Here is a tiny trained network, its code and every weight. The questions are about switching its units off for an input and a class, where a switched-off unit gives its printed mean instead of its output.

import numpy as np


def w(rows, s, z=0):
    codes = np.array(rows[::2]) - 128.0
    scale = np.full(codes.shape[1], s)
    scale[-1] = z or s
    return codes * scale


def f(y):
    return y / 2 * (1 + np.tanh(0.7978845608 * (y + 0.044715 * y**3)))


def log_softmax(a):
    a = a - a.max(-1, keepdims=True)
    return a - np.log(np.exp(a).sum(-1, keepdims=True))


def net(x, mask):
    res = np.array(x, float).reshape(1, 3) / 4 @ E
    y = f(res @ A[0][:, :-1].T + A[0][:, -1])
    res = res + np.where(mask, y, B[0][:, -1]) @ B[0][:, :-1]
    return log_softmax(res[-1] @ U[:, :-1].T + U[:, -1])


A, B = {}, {}
E = w([
[93,170,100,89,123,161,162,233,126,247,159],'x0',
[126,39,97,120,233,80,146,153,164,131,199],'x1',
[105,107,76,89,114,245,69,199,166,52,156],'x2',
],0.014)
A[0] = w([
[80,70,34,104,201,202,83,99,248,121,183,29],'n0',
[158,143,204,148,97,78,181,83,127,82,136,207],'n1',
[138,167,181,132,59,164,138,69,57,205,19,221],'n2',
[180,88,164,138,84,187,45,2,108,23,149,243],'n3',
[122,43,82,135,153,105,101,165,229,60,229,160],'n4',
[122,183,115,93,17,249,18,149,113,43,92,150],'n5',
[136,196,243,154,29,106,162,60,20,210,66,255],'n6',
[97,104,113,92,214,77,155,207,141,241,192,117],'n7',
[168,80,169,128,247,16,175,108,116,200,175,138],'n8',
[105,156,79,82,88,187,93,161,91,187,176,137],'n9',
[52,150,102,72,96,161,203,152,92,244,201,197],'n10',
[167,183,163,129,63,109,142,109,92,127,62,149],'n11',
[89,221,162,126,78,171,119,203,61,156,175,124],'n12',
[130,100,147,138,192,26,129,65,174,43,100,215],'n13',
],0.0076,0.0055)
B[0] = w([
[198,57,90,169,183,224,142,83,164,78,19,186],'n0',
[150,91,147,112,85,182,102,101,68,132,159,186],'n1',
[169,73,86,88,178,131,122,101,170,132,15,219],'n2',
[96,147,173,240,32,118,64,137,44,192,96,225],'n3',
[201,123,163,172,191,203,100,68,109,171,107,201],'n4',
[37,186,89,148,41,58,86,186,155,156,170,229],'n5',
[137,76,81,126,196,208,118,57,111,100,58,252],'n6',
[124,169,107,177,126,124,108,119,91,254,90,203],'n7',
[80,181,195,141,63,65,182,149,81,199,155,213],'n8',
[135,160,70,92,169,91,168,219,150,96,103,182],'n9',
[76,114,42,140,159,117,183,156,141,145,95,211],'n10',
[129,129,114,161,164,142,101,122,129,85,50,185],'n11',
[112,151,94,66,110,88,172,132,179,82,131,185],'n12',
[197,172,199,141,87,133,138,96,76,81,158,208],'n13',
],0.0085,0.021)
U = w([
[163,108,179,143,141,173,66,104,117,80,102,172],'0',
[41,187,153,172,87,93,99,170,99,183,124,234],'1',
[151,121,86,82,186,166,182,127,158,139,104,100],'2',
[69,166,107,79,96,81,143,185,208,83,141,5],'3',
[167,166,255,104,106,122,180,115,95,127,198,103],'4',
],0.011,0.0017)

Each question gives the input, the list of numbers given to net, and the class t.
The units are the neurons (one row each of A and B). Each row of codes is followed by its name. A weight is (code - 128) times the scale printed after its matrix; where a second scale follows, it is the last column's (A, B and U).
mask holds one flag per neuron, in row order. A switched-off neuron (its flag False) gives its mean, the last column of its row in B, instead of its output. The means were averaged over made-up inputs and are rounded, as every weight is.
A unit's drop is (log p(t) with every unit on - log p(t) with that unit switched off) / (log p(t) with every unit on - log p(t) with every unit switched off).
The circuit of an input: a set's keep is (log p(t) with only the set's units on - log p(t) with every unit switched off) / (log p(t) with every unit on - log p(t) with every unit switched off). Starting from the 12 units with the biggest drops (on a tie, the unit counted first), units are removed one at a time, each time the one whose removal leaves the highest keep (on an exact tie, the one counted first), for as long as the keep stays at least 0.8.
circuit, biggest first: the units of the circuit, biggest drop first
most important unit: the unit with the biggest drop
k most important neurons: the k neurons with the biggest drops, biggest first
drop when u is switched off: that unit's drop, to one decimal
input [-2,-6,-1], class 0: most important unit => n6
input [1,-6,7], class 3: circuit, biggest first => (n12, n9)
input [3,0,6], class 3: 2 most important neurons => (n5, n6)
input [-5,0,3], class 1: 3 most important neurons => (n3, n6, n2)
input [-1,1,0], class 4: circuit, biggest first => (n6, n5, n2, n10)
input [-6,-1,4], class 1: 2 most important neurons => (n3, n5)
input [0,-7,0], class 0: 3 most important neurons => (n6, n2, n8)
input [-4,-6,1], class 1: 4 most important neurons => (n5, n3, n0, n4)
input [6,-8,0], class 2: 2 most important neurons => (n6, n2)
input [0,6,7], class 0: 2 most important neurons => (n4, n10)
input [-8,1,-1], class 4: 2 most important neurons => (n13, n6)
input [-7,-2,1], class 1: 2 most important neurons => (n3, n0)
input [0,5,5], class 0: 2 most important neurons => (n4, n10)
input [-4,-1,-7], class 0: circuit, biggest first => (n6)
input [4,-1,8], class 3: drop when n5 is switched off => 0.5
input [-7,-7,4], class 1: drop when n5 is switched off => 0.4
input [-2,-5,-2], class 0: drop when n13 is switched off => 0.0
